Rows and whether each has a hidden trait (one of two labels; each part has its own)
[  2  -9 -21   5   5  16  -3  -3  -2   2   2  -9   2   6  -4   1] | K
[-17  10 -87   4 -13   4  -5 -11  -2   5  -2   3  -7 -10   0   9] | K
[  3  -4   4   1  23  -7 -13   2   0   0  -3  -3   0 -15  -4   0] | K
[ -1   7 -35   3 -13  13   3 -11   0  -2  -1  -7   3 -13  -3   6] | K
[  5  12  12  -4  16 -11 -12  -1   0  -9  -6  -2   6 -21  -1  -3] | K
[  6 -11 -17   2   8  10  -5  -2   0   0   0  -3  -1 -15   2  -2] | K
[  2  11  42 -11   1  -8   2   3  -1  -4   2   4   3  14  11  -3] | N
[  5  -2 -18   2  38   0   8  -6  -1  -6  -4  -3 -11 -12  -8 -10] | N
[ 4  7 13  2  9  9  9  2  0 -2  2 -2 -3  7  2  4] | N
[  9  -5   6  -1  26   7 -18   8  -1   1  -1   9   3 -14   9  -1] | N
[ -2  -7 -10   2 -11   0   9  -7  -2  -8   0  -6  -6  23  -2  -8] | N
[  2   0  -4   1 -12  -8   9  -7   1   5  -2  -1  -8 -16  -4  -4] | K
[-3  0 42 -3 -6 -5 -8 13  3  5  3 10 13  6  6  7] | N
[-7 -6 -8  0  8 13 18  6  5 -2  5 16  8 15 -4  0] | N
[ -4  -4 -15   1   0  -5 -14  -7  -2  -3   0  -3  -3  -3 -10   0] | K
[  5   5  -5   0  27  -3   6   8  -1   2  -8 -19  -4  -6  -6   1] | N
[ -4  -5 -16  -4 -14  -8 -18  -9   0  -2  -5  -3   8  -5  -3  -3] | K
[ -3   1 -23  -4 -42 -14 -13   6  -1   1  -7 -11   4  -4   0  -3] | K
[  5  -5  -4   0 -81  20  -4  11   1   0   3  -1  10   8   7   6] | N
[  1  -1 -17   4  -3  14 -12  -6  -2  -2   4  -7   2  21  -1   6] | K
[  5  -1 -19   1  14   1  -9  -8   0 -10  -2   0  24 -25  -4  -9] | N
[  1  15 -17   2 -20  10   4 -11  -2  -6   3   0  -3   8   4  -1] | K
[ -5   6  47  -8 -19 -14 -12  11   0   6   1  10   7  14  10   6] | K
[ -3  -5   0   4  33 -10  -5  -3   2  -9  -2  -3   1 -20  -5  -2] | K
[ -6  11  31  -5 -19 -10 -14   6   3   6  -1  14  12 -15   6  11] | K
[  1  -5 -72   2  15  -2  23  -6  -4  -5  -2 -14 -15  25 -10 -10] | N
[  3  -8 -10   2  -8  13  -6  -1   0   2   4  10   2  -7   8   0] | K
[ -4   7 -56   2   8   2   3  -5   0  -4  -9 -13  -1 -22 -20   5] | K
[ 0 -6  4  5  9  1 15 -8  0 -6  5 -3 -6  8 -8 -8] | N
[  3  -4 -46  -1   8   1   1  -2  -3  -9   3   4  -6  36   7  -8] | N
[ -4  -8 -13   1 -20   6   3  -5   1   3   4  26   0   1   2  -1] | K
[ -1   6 -33   0  10  14 -10  -4  -3  12  -3  -5   1   3  -7   0] | K
[  3  -7   0   1 -19  -2   0   1   1  -9   2  -2   4   2   4  -9] | N
[ -1  -9 -16   1  -9   2 -22  -6  -5   4   0  -7  -6   3  17   3] | K
[  1 -10 -13  11  30  -4 -23  -2   0  -2  -2  12  -1 -25  -6  -4] | K
[  2  12 -20   0  -3  -6 -12 -12  -4  -6  -3  -5  -5 -19  -1  -1] | K
[ 1  2  1  2 10  0 -4 -2 -2 -1 -1 -9 -1  3 -4  4] | K
[  5   4 -13   6  10   8  15 -11   0  -5   3  -9  -3 -12  -7   0] | K
[ -4   9  -6   6  27   0  18 -20  -2 -11   1  -6 -14   8 -24   1] | K
[ 12   8   1  -3 -16  10   9   7   0   6   0   4   5  13  12   0] | K
[  4  33  -9   8  14   8 -10 -14  -7 -13   6 -20 -10  19 -13  -5] | K
[ -2  -5 -10   0  -7  12  21   6   1   1   4   6  -2  29   6  -1] | N
[  6   7 -59   1  51  25  -4 -19  -8 -13  -6 -18 -22   3 -17   3] | K
[  4   1 -19   3  -9  -2 -10 -10  -2   2  -4 -13  -3 -28  -2   3] | K
[ -7  15  44  13 -22  -8   2  -1   5   8   3  25  11 -14  11  10] | K
[  4  -4 -10  -2 -34   5   8   5   3  13  -2  13   0 -14  17  -2] | K
[  7   4  37   4   5  -5  -9  -1  -3  -6   3 -16   0   4  -1   2] | K
[ 0 -9  0  0  3  3  0  9  1  7  3  1  1 15  3  3] | N
[  3   2 -15   0 -11   0  -8  -1  -4  -1  -2 -13  -5   6   7   0] | K
[  2  11 -16   2   9   7  10  -4  -2  -1  -4 -10  -5 -28  -5   7] | K
[  5  15  22  -1 -11   2 -34   1  -4   2   5  -1   3   2  13  -1] | K
[  -1    4   28   -2 -102  -17  -19    4    2   -1    4    0   10  -18
    1    2] | K
[  4   9   8   0 -27  13  22   1   5   3  -3  10   6  -4  16   3] | K
[  0  -3 -12   1   5   3  -7   4   0  -1   1  -3  16   4  -3   3] | K
[ -3   5 -24  -3 -17  12  16   4   1   1  -2   3   4  15   6   2] | K
[  0   9  56  -5 -10 -13 -13  13   4   4   1  11  13 -10  12   7] | N
[  0  -1 -31   5  20  16  14  -9  -1  -8   3  -7  -7  11 -11  -1] | N
[ -7   9  -7  -6 -50   4  14   0  -1   0   0  -3  -2  33  -7   8] | K

Part 2:
[ 52  36 -30  11  91 -14 -39  19  13  37 -16 -12 -53  -8  -5  27 -26  35
  -3  14 -24 -22   6  -8  -1 -41  -1 -19 -25 -82   0  -7   0  -1 -11  -6
 -24  13   0 -18  28 -29 -38 -28 -42  -6  10   8   0  25  16  20  30 -21
 -24 -38  59  48  -9   6] | D
[ 55  31 -38  11  96 -25 -37  14  23  44   0 -18 -54 -12   0  20 -28  40
   1  14 -25 -38   0  -4   3 -36   5 -34 -25 -48   5   1   3   9 -16  -8
 -21   4  -1  -6  24 -26 -36 -24 -36  13   0  12  -9  21  38  20  22 -18
 -18 -11  55  25 -12   2] | J
[ 56  35 -32   7  87 -10 -41  23  18  33 -23 -12 -47  -5  -9  26 -27  31
  -3  15 -15 -25   2   4  -2 -36  -1 -16 -19 -28  19  -6   9  -5  -4  -4
 -18  10  -5 -21  32 -24 -23 -26 -53  12   5   8   0  20  14  15  10 -14
 -21 -30  50  43  -4  -3] | J
[ 42  41 -46  20  88 -20 -39  13  18  38 -12 -19 -49   5   9  29 -18  41
   0  24 -19 -43   0  -9   2 -36  13 -27 -29 -76   3   0 -12   7 -13  -8
 -14  -3   0   2  28 -24 -35 -25 -28  18  -1  13 -14  19  43  11   5 -14
  -6   0  53  54  -1   3] | D
[ 42  45 -40  22  94 -17 -46  25  17  30 -18 -15 -50  -5  -5  39 -20  34
  -1  20 -23 -36   0 -10   0 -31   6 -15 -29 -69  -1 -10  -2  -5  -7  -7
 -20  11   2 -12  35 -29 -27 -32 -50  -8   8   8  -2  25  35  18  21 -18
 -13 -37  55  53  -3   5] | D
[ 55  28 -30  16  94 -30 -48  22  12  39  -4 -18 -57 -11 -11  25 -27  45
  -1  13 -26 -40   3 -11  -3 -42   3 -30 -31 -82  -9  -1  -2   5 -16 -11
 -26   8   7  -6  27 -31 -37 -27 -49  -2   8  10  -5  30  28  23  41 -20
 -17 -26  56  39 -15  15] | D
[ 52  39 -37  21 104 -19 -25  16  14  39 -24 -20 -57  -5  -9  29 -26  43
  -1  17 -26 -34   3 -10  -4 -44   4 -23 -27 -63   1   0 -12   3 -15 -11
 -24   8   6  -5  25 -30 -42 -27 -40   0   7  11  -4  30  25  26  42 -20
 -16 -21  53  44 -15   2] | D
[ 52  41 -31   9  92 -20 -49  19  14  39 -13 -12 -52  -6  -1  31 -30  39
  -2  14 -26 -34   2  -4  -2 -33  -2 -20 -21 -38  -2  -3  -4  -1 -11  -7
 -22  10  -1 -14  27 -25 -43 -25 -48  12   5  11  -2  24  16  22  24 -19
 -23 -29  52  42  -7   2] | J
[ 38  49 -40  20  87  -6 -45  17  27  28   4 -15 -49  -5  -3  32 -16  30
  -1  21 -21 -34   1 -11  -1 -27   8 -24 -29 -74  -1  -9  -3  -2  -8  -6
 -18   7   1 -10  36 -26 -24 -33 -44  -2   6   7  -5  23  34  11  13 -18
 -11 -27  59  35  -1  24] | J
[ 38  36 -40  17  88 -21 -52  14  24  35   9 -17 -49   2   0  32 -17  40
  -3  22 -20 -47   3 -19   1 -37  10 -23 -35 -83  -5  -6  -2   7 -14  -9
 -20   5   2  -5  33 -28 -37 -33 -36   0   8   9  -6  24  20  16  15 -21
 -10 -16  62  41  -6  11] | D
[ 50  41 -35  10  91 -20 -49  19  21  43 -15 -17 -56  -8  -3  22 -28  36
  -1  13 -24 -34   2  -7  -1 -44   2 -29 -32 -57 -14  -2   2   7 -17  -8
 -24   7   4 -10  30 -27 -41 -28 -36   5   4  10  -7  25   8  20  31 -21
 -22 -21  57  22 -14   5] | J
[ 56  37 -20  18 104  16  -9  46  20   6 -16  -6 -47 -17 -43  37 -22  17
  -2   6 -28 -24   1   0   3 -37 -12   6 -29 -24  21 -22   9 -29   2  -3
 -30  33  -3 -48  44 -34 -16 -38 -38 -29  28  -3  19  29  -6  23  45 -22
 -31 -91  59  33 -16  26] | J
[ 50  46 -39  19  92 -22 -44  16  12  36  -5 -17 -58  -8  -2  24 -23  45
   0  16 -25 -41   1 -15   5 -41   5 -16 -30 -82  -4  -6   3   2 -15  -9
 -24   9   4  -5  26 -31 -36 -28 -36  -1  10  12  -3  29  16  21  41 -22
 -15 -27  57  43 -10  11] | D
[ 49  43 -35  22 104 -21 -56  21  23  30 -14 -15 -66 -28  -7  33 -19  52
  -3  16 -28 -52   7 -34   4 -53   0  -6 -34 -87 -22 -12   3   1 -18 -13
 -33  18  15  -6  26 -41 -41 -36 -63  -9  19  10   4  41  23  28  61 -32
 -22 -55  70  29 -15  29] | D
[ 46  34 -27  23 104  12 -29  37  23   8 -18  -9 -43 -13 -24  31 -21  17
   0  12 -24 -23   1  -2   2 -30  -5   3 -27 -39   4 -18  -7 -25   1  -1
 -24  23  -2 -38  45 -32 -17 -38 -42  -2  21   0  13  26  10  20  29 -20
 -22 -70  60  55  -7  36] | D
[ 44  51 -45  13  80 -42 -50   7  25  57 -19 -26 -56   8  14  18 -25  51
   3  23 -19 -41  -1  -5  -3 -29  15 -57 -26 -88  -1  13  -3  19 -22  -8
 -13 -10   1  13  21 -20 -42 -16 -26  27  -9  16 -20  16  45  13  16 -14
  -5  26  42  50  -6 -16] | D
[ 58  53 -32  16 100 -12 -40  30  23  29  -7 -14 -56 -19 -18  25 -28  37
  -2  11 -28 -44   8 -11   5 -48  -4   5 -31 -66   0 -10  -1  -6 -10  -9
 -31  20   8 -18  33 -35 -33 -35 -33  -3  19   7   8  33  16  28  56 -24
 -25 -58  62  43 -16  31] | J
[ 51  49 -28  18  94  -1 -27  27  11  20 -21 -13 -46  -7 -20  24 -26  27
   0  10 -25 -32   1   1   3 -32  -4  -9 -25 -48  14 -11   1 -13  -3  -4
 -22  17   0 -25  37 -31 -20 -30 -18  -7  15   4   7  24  15  19  32 -17
 -19 -47  52  62 -10  11] | D
[ 54  51 -47  13  87 -46 -62   5   7  65 -14 -24 -60   8  16  11 -31  58
   1  20 -24 -41   3 -11  -1 -41  11 -46 -22 -58 -16  13   3  21 -24 -15
 -16  -6   8  17  18 -25 -53 -17 -44  27  -4  17 -16  25  42  22  30 -17
  -9  14  49  43 -11   0] | J

Part 3:
[  2   7  53   8   8   0  28  70 -19 -16  23   8 -47 -14  -7 -18] | Q850
[-47  -2  -3  43  -6  23  19  25   9 -83 -52  -5  57   9   2  11] | Q864
[-36  -2   2  32   0  33  16  28  11 -68 -48 -11  41  10   2   1] | Q850
[  2  -1  -8  38  25  24  -1  17  29  31 -21 -11   8   0  -6 -17] | Q850
[  18    1   15  -33  -13 -112  -38  -29  -23   31   45   14    1   18
    8   -7] | Q864
[ -4   6  38   4 -54 -52  11  56  11  -9  13  11  11 -21 -16  -9] | Q850
[ 19   6  28  35  -1  -8 -12 -18   2  33  23   8 -14 -25 -15 -13] | Q864
[-61 -15 -13  82  16 -56 -36   4  36 -12 -27  -4  72   3  -9 -11] | Q864
[-36  -5  -7   3  15  30  19  32  -7 -63 -35  -7  12  12   8  10] | Q864
[ 68  13  30 -70 -81 -81 -12 -16 -19  23  51  20 -15  -9  -1   1] | Q850
[  1   0   9 -27  -4 -49 -20  -8 -11  37  26   8  -7   9   4  -4] | Q864
[  10   10   52    4 -100 -127  -20   29   13   -3   18   21   49  -17
  -19  -14] | Q850
[ -24    2   45  -11  -28 -106   -9   51  -23  -42   11   13   27   22
    4  -14] | Q850
[ 17  -4  -4 -20  11 -27 -13  12  -6  38  23   0 -26  10   3  -9] | Q864
[ 10  -4  -3   2  44  -6 -14 -11  -6   0   9  -4 -18  19   7 -12] | Q864
[-35   4  39 -49 -59 -45  27  56 -37 -74  17  18  -6  -4   4  18] | Q864
[-14  -5  17  46  83  33   2  20  -5  29  11  -4 -50  -2  -5 -24] | Q864
[ 12   3  -1 -33 -59 -31  17  60  16 -55 -43  -6  36  12   4   4] | Q850
[ 23  11  36  45 -24  -3  -3 -24  18  54  32  12  -9 -43 -27 -19] | Q850
[-21  -5  33 -15   5 -88 -18  41 -23 -32   9   7   7  28   8 -15] | Q864
[-18  -3 -48   0 -40  46   5 -43  24 -53 -59  -9  66   2   6  36] | Q864
[  6   0  12   0   2 -45 -25  47  12  11  -6  -2   2  13  -1 -17] | Q850
[  3   8  45 -10 -44 -50  21  67  -9 -49   8   9   0 -13  -8  -6] | Q850
[-15   2  18 -21  -9  -4  28  66  -4 -67 -24  -4  12  26  12  -2] | Q850
[-28  -7  -9 -36  -9 -19  -4  -2 -25 -52  -6   2  19  28  17  16] | Q864
[-14  -2  17  31  23  10   8  18   3  -2  -8  -2  -7   0  -5 -13] | Q864
[ 89  -1 -12 -45  -6 -96 -39   5  13  93  21  -9 -18  23   4 -28] | Q850
[ 31  -1   3 -25  -2 -81 -44 -35 -15  78  36   7  -2  15   6 -10] | Q864
[ -27   -2   57   -8   -6 -127  -23   55  -23    7   43   20   -7   15
   -5  -27] | Q850
[ 98   9   4 -34 -19 -63 -33 -19  15  92  31   2 -24   3  -3 -29] | Q850
[-27   3   2 -44 -65 -37   4 -11 -12 -35   7  14  35   3   6  24] | Q864
[ 25   6  17 -39   9  26  26  34 -18 -10  10  -2 -32   8   6  -5] | Q850
[-36  -8  -6   8  19  -2   9  26  -3 -34 -14  -5   7   6   3   6] | Q864
[  8   3  21  47   9 -15  -8  15  22  66  25   5 -23 -31 -23 -28] | Q864
[  2  -2 -28 -19  17  29   2 -27  -4  11  -1  -4  -7   4   9  13] | Q864
[ 34   1  14  40  49   8 -19 -27   1  67  24   1 -40 -18 -13 -31] | Q864
[  7   1  13 -15   2 -39 -10   7 -17 -28   0   1   8  24  10  -7] | Q864
[-10   1  37  56  12 -43 -15  40  21  17 -10   1  27  -2 -12 -37] | Q850
[-19  -4  15  30  51 -67 -48 -43 -14  60  41  12   0  -1  -4 -18] | Q864
[ 56   4  12 -47   0 -48  -7  23 -15  34  28  -1 -37  20   9 -21] | Q850
[ 48   5 -12 -43 -69 -90 -38 -54  -6  18  16   8  45  18   9   6] | Q864
[-23  -1  15 -19 -19 -44   5  17 -13  -7  22   8 -13 -13  -3   6] | Q864
[  13   -4    7   -4    1 -100  -45  -17   -8   -1    3    4   33   35
    9  -18] | Q864
[-12  -7 -33  45 -15 -15 -16 -10  50   9 -43  -8  47  -7 -12   3] | Q864
[-36  -5   2  48  59  67  22  16   1 -14  -3  -6 -36 -19 -10  -4] | Q864
[  24   11   79  -40  -45 -127    9  103  -31   -1   56   22  -34   -6
   -8  -31] | Q850
[ 39   4 -18 -93 -18  29  18  -9 -26 -21   5  -3 -27  21  22  19] | Q864
[ 59   1  -9  56  50  -1 -45 -62  32 106   1 -11   6   0 -10 -34] | Q864
[ 27   6  15  -1   8  42  14  11  -9 -19  -6  -4 -21   0   3  -6] | Q850
[ -7  -4  12  23  17 -40 -14  12   0  -2   0   2  14  12  -1 -15] | Q864
[  9  -5 -29 -39  11  62  13  -6  -4 -43 -47 -18  10  30  22  21] | Q864
[  6   3  -4 -37 -26  -7  -9 -56 -22  -8  29  11   1  -2   7  24] | Q864
[  2  -3 -23  42   8  20 -22 -53  36  55 -11  -7  33 -10  -9  -4] | Q864
[-27  -2  38 -11  89  32  16  39 -55 -11  42   4 -81  16   9 -15] | Q864
[-14   1  -7 -12   5  81  42  34  -1 -38 -17  -7 -22 -18  -2  22] | Q864
[  0  -3  22  -9   0 -99 -25  35 -10  18  19   4   7  26   4 -25] | Q850
[-25  -3   7  45  38  32   1  -8   3  37  11   2 -18 -20 -12  -7] | Q864
[ -2   6  20  -5 -17   3  24  53  -2 -38 -11   0   0   3   0 -10] | Q850
[  5  -5 -28 -71  13  17  -3 -43 -42  -4  32   2 -35  11  22  30] | Q864
[ 18   6   2  48  10  81  18 -12  22 -18 -31 -10   6 -21 -10  -3] | Q864
[ 25   1 -33  10 -16  36 -23 -98  19  64  17   3   6 -27  -8  17] | Q864
[ 15   7  30 -13   6  40  45  93  -2 -28 -12  -8 -50  -9  -2 -14] | Q850
[ 15   5  34 -10 -14 -51  22  99   2 -65 -39 -11  23  35   8 -26] | Q850
[ 12  -2 -16 -40  32  74  37  40 -14 -16  -6 -14 -59  11  13   8] | Q864
[-30  -6  30   6  24 -60  -8  59 -23 -23  14   6 -13  13   1 -16] | Q864
[ 15  -3  30 -10  75 -26 -11  36 -30  59  60   7 -88  -3  -3 -30] | Q864
[ 39   0 -22 -18 -23 -29 -29 -70   0  45  23   4  -2  -4   2  12] | Q864
[-28  -4   2 -39  31 -23  -4 -17 -37 -10  25   9 -12  15  15  11] | Q864
[ -5   1   0  42  57 105  24   1  14  17 -13  -9 -28 -21  -8  -6] | Q864
[ 25   2   7  16  12 -21 -36 -41   2  57  22   5   6   2  -3 -16] | Q864
[  9   0  -2 -37   9  14  15  34  -9  34  25  -1 -53  -3   3  -1] | Q864
[  5  -3 -29 -71 -26  21  34  62  -2 -43 -33 -15   1  31  21  20] | Q850
[ 17   1  -5   0 -32 -58 -20 -11  20  34   2   2  26  -7  -6  -5] | Q864
[  0   1  19 -40  -9 -63 -16   1 -26  11  53  16 -23   5   4  -4] | Q864
[ -39   -7   27   25  -27 -127  -45   45    6    1    9   14   52   19
   -6  -27] | Q850
[ 15   4   7  -3 -37  -7  31  78  24 -38 -31  -8   4  -8  -6  -3] | Q850
[ 19  11   3  57 -31  75  16 -49  39  34 -10   1  13 -56 -27   5] | Q864
[-44  -8 -10 -39  31  11  24  47 -33 -91 -35  -9   5  46  27  14] | Q864
[  3  -7 -15 -69  -5 -70 -25   4 -26  -7  21   4  -1  42  22   9] | Q864
